Below are the code and all the weights of a small trained network. Each question names an input and a class and asks about switching units off, where a switched-off unit gives its printed mean instead of its output.

import numpy as np


def w(rows, s, z=0):
    codes = np.array(rows[::2]) - 128.0
    scale = np.full(codes.shape[1], s)
    scale[-1] = z or s
    return codes * scale


def f(y):
    return np.maximum(y, 0)


def log_softmax(a):
    a = a - a.max(-1, keepdims=True)
    return a - np.log(np.exp(a).sum(-1, keepdims=True))


def net(x, mask):
    res = np.array(x, float).reshape(1, 6) / 4 @ E
    y = f(res @ A[0][:, :-1].T + A[0][:, -1])
    res = res + np.where(mask, y, B[0][:, -1]) @ B[0][:, :-1]
    return log_softmax(res[-1] @ U[:, :-1].T + U[:, -1])


A, B = {}, {}
E = w([
[15,101,89,37,254,128,117,146],'x0',
[123,140,166,120,134,255,220,239],'x1',
[31,182,233,123,83,148,99,68],'x2',
[104,76,160,69,67,29,219,156],'x3',
[176,44,173,24,87,160,27,190],'x4',
[49,124,38,149,13,166,105,146],'x5',
],0.0064)
A[0] = w([
[86,156,200,107,103,130,104,80,84],'N0',
[114,120,140,99,97,110,207,164,151],'N1',
[100,165,122,198,142,82,197,93,53],'N2',
[194,195,121,144,105,175,95,111,155],'N3',
[58,137,179,129,138,120,95,105,108],'N4',
[127,95,135,76,131,149,95,154,86],'N5',
[169,79,181,112,82,134,54,159,30],'N6',
[134,90,48,107,185,126,143,159,128],'N7',
[209,159,195,144,138,100,139,130,117],'N8',
[135,113,151,65,123,150,77,138,33],'N9',
[144,109,141,64,132,102,182,80,124],'N10',
[165,163,136,221,93,127,207,83,165],'N11',
[199,95,74,161,148,111,154,171,121],'N12',
[84,100,115,92,178,123,88,155,81],'N13',
[159,118,143,81,97,131,82,163,29],'N14',
[170,92,155,134,77,147,97,144,132],'N15',
[125,115,142,81,135,129,84,169,57],'N16',
[174,83,42,115,160,105,123,133,77],'N17',
[123,139,116,161,209,248,73,93,184],'N18',
[154,144,182,127,188,108,143,165,100],'N19',
[62,146,199,145,97,141,105,122,74],'N20',
[184,132,175,101,188,99,153,88,145],'N21',
[181,122,216,135,220,77,118,129,92],'N22',
[104,210,101,153,149,92,176,89,13],'N23',
[151,146,182,117,168,213,206,184,78],'N24',
[99,185,116,184,157,133,193,158,142],'N25',
[180,118,78,107,133,92,148,154,61],'N26',
[13,116,97,61,252,126,117,144,34],'N27',
[43,123,48,101,89,135,105,148,178],'N28',
[165,96,72,129,165,153,156,183,116],'N29',
[160,151,107,175,168,199,57,98,193],'N30',
[73,145,206,128,108,147,110,97,65],'N31',
[48,151,91,153,214,107,196,99,89],'N32',
[165,108,40,166,89,121,124,172,157],'N33',
[97,68,157,111,104,30,178,125,153],'N34',
[139,126,155,106,33,43,186,139,249],'N35',
[109,114,156,114,106,123,193,166,153],'N36',
[177,116,66,142,142,68,106,152,66],'N37',
[94,117,67,149,25,160,120,142,220],'N38',
[132,118,91,128,129,2,48,59,43],'N39',
[152,130,126,117,154,39,70,38,51],'N40',
[161,177,101,133,129,158,65,92,172],'N41',
[115,79,151,82,144,137,76,156,88],'N42',
],0.0082,0.0015)
B[0] = w([
[128,117,126,127,155,183,215,43,183],'N0',
[117,77,119,134,141,146,116,156,192],'N1',
[162,128,67,72,49,128,113,123,209],'N2',
[160,53,145,171,126,93,115,159,185],'N3',
[162,82,173,94,145,154,214,63,180],'N4',
[134,152,96,98,101,109,115,128,175],'N5',
[158,163,45,97,67,92,94,98,197],'N6',
[135,118,188,121,149,132,167,86,191],'N7',
[114,173,133,189,175,62,110,111,178],'N8',
[156,142,58,90,82,122,131,80,176],'N9',
[108,101,103,171,144,125,139,155,172],'N10',
[189,130,133,90,88,65,53,127,224],'N11',
[121,133,178,81,126,157,186,56,184],'N12',
[171,152,153,160,105,69,96,105,186],'N13',
[147,171,59,98,86,107,101,113,175],'N14',
[175,182,113,132,99,105,95,120,181],'N15',
[156,169,72,111,76,111,109,113,170],'N16',
[122,124,156,117,136,172,170,77,183],'N17',
[135,25,89,136,108,141,151,181,225],'N18',
[65,205,77,187,201,127,118,133,171],'N19',
[145,110,164,123,150,173,186,54,185],'N20',
[78,179,68,178,211,121,120,131,187],'N21',
[70,181,62,173,189,128,140,93,201],'N22',
[150,140,67,73,93,153,125,130,198],'N23',
[80,197,181,78,135,183,59,207,209],'N24',
[137,154,91,24,42,126,105,139,204],'N25',
[138,111,130,135,128,151,180,104,168],'N26',
[216,114,235,196,132,20,71,123,254],'N27',
[94,200,131,219,209,98,99,110,214],'N28',
[131,116,198,87,123,191,179,66,181],'N29',
[124,13,98,161,149,124,138,160,207],'N30',
[159,93,150,120,125,167,215,63,182],'N31',
[211,127,65,75,49,66,76,126,228],'N32',
[107,169,182,155,171,152,151,69,191],'N33',
[109,38,83,167,144,147,155,155,215],'N34',
[120,44,119,192,148,108,127,147,232],'N35',
[96,68,129,128,128,150,109,164,183],'N36',
[140,125,186,95,129,202,205,62,175],'N37',
[67,253,129,227,231,94,112,132,226],'N38',
[32,142,230,20,78,245,56,246,228],'N39',
[65,165,165,93,102,177,78,203,210],'N40',
[111,48,130,146,162,125,119,158,183],'N41',
[166,151,43,98,102,72,98,115,185],'N42',
],0.006,0.0082)
U = w([
[172,157,38,68,70,107,119,112,28],'0',
[83,151,184,90,110,193,117,215,245],'1',
[142,109,177,119,135,181,190,27,39],'2',
[76,198,88,199,181,107,124,120,80],'3',
[192,121,181,168,109,62,113,134,251],'4',
[118,11,83,154,132,138,139,180,87],'5',
],0.012,0.0022)

Each question gives the input, the list of numbers given to net, and the class t.
The units are the neurons (one row each of A and B). Each row of codes is followed by its name. A weight is (code - 128) times the scale printed after its matrix; where a second scale follows, it is the last column's (A, B and U).
mask holds one flag per neuron, in row order. A switched-off neuron (its flag False) gives its mean, the last column of its row in B, instead of its output. The means were averaged over made-up inputs and are rounded, as every weight is.
A unit's drop is (log p(t) with every unit on - log p(t) with that unit switched off) / (log p(t) with every unit on - log p(t) with every unit switched off).
The circuit of an input: a set's keep is (log p(t) with only the set's units on - log p(t) with every unit switched off) / (log p(t) with every unit on - log p(t) with every unit switched off). Starting from the 12 units with the biggest drops (on a tie, the unit counted first), units are removed one at a time, each time the one whose removal leaves the highest keep (on an exact tie, the one counted first), for as long as the keep stays at least 0.8.
units of the circuit, in order: the units of the circuit, biggest drop first
top k neurons: the k neurons with the biggest drops, biggest first
drop when u is switched off: that unit's drop, to one decimal
input [5,-4,-7,5,-8,2], class 0: units of the circuit, in order	[N32]
input [6,-7,-7,3,1,5], class 1: top 2 neurons	[N39; N40]
input [-6,-7,6,5,1,-3], class 1: top 3 neurons	[N39; N40; N27]
input [-5,3,-7,1,0,-5], class 2: units of the circuit, in order	[N12; N29]
input [6,-3,6,-6,-3,6], class 2: units of the circuit, in order	[N4; N31]
input [8,3,-3,8,5,-5], class 4: top 3 neurons	[N27; N13; N18]
input [-6,1,1,-8,-2,-5], class 5: units of the circuit, in order	[N30; N18]
input [-7,-6,-2,-5,-3,-8], class 3: top 4 neurons	[N22; N21; N8; N27]
input [-5,-6,-8,7,-8,-5], class 0: top 3 neurons	[N2; N11; N23]
input [8,-1,-3,2,6,-4], class 4: top 2 neurons	[N27; N13]
input [3,5,7,1,-1,-1], class 2: units of the circuit, in order	[N39; N31]
input [-3,5,0,-5,7,8], class 3: units of the circuit, in order	[N38; N39]
input [3,6,-8,5,0,8], class 2: units of the circuit, in order	[N29; N12; N33]
input [-4,-5,-1,7,-1,1], class 5: top neuron	[N35]
input [1,0,-4,-6,0,3], class 5: top 2 neurons	[N18; N30]
input [6,6,4,-4,7,-6], class 0: top 2 neurons	[N42; N9]
input [8,6,1,1,-4,-7], class 4: top 2 neurons	[N27; N32]
input [7,5,5,-6,0,-2], class 4: top 2 neurons	[N27; N39]
input [2,0,-3,-4,-7,5], class 0: top 2 neurons	[N32; N25]
input [2,8,-3,-7,-7,6], class 1: units of the circuit, in order	[N24]
input [8,-8,7,2,-3,6], class 1: top 2 neurons	[N39; N40]
input [-4,-8,8,-3,7,8], class 1: top 3 neurons	[N39; N40; N32]
input [5,-4,-6,6,-5,6], class 2: drop when N7 is switched off	0.2
input [3,4,0,-3,6,3], class 0: drop when N39 is switched off	0.1
input [-1,3,4,0,-3,-7], class 3: drop when N19 is switched off	0.1
input [1,3,-7,5,2,-1], class 2: drop when N3 is switched off	0.0
input [-3,-8,1,-4,-3,-3], class 1: units of the circuit, in order	[N39]
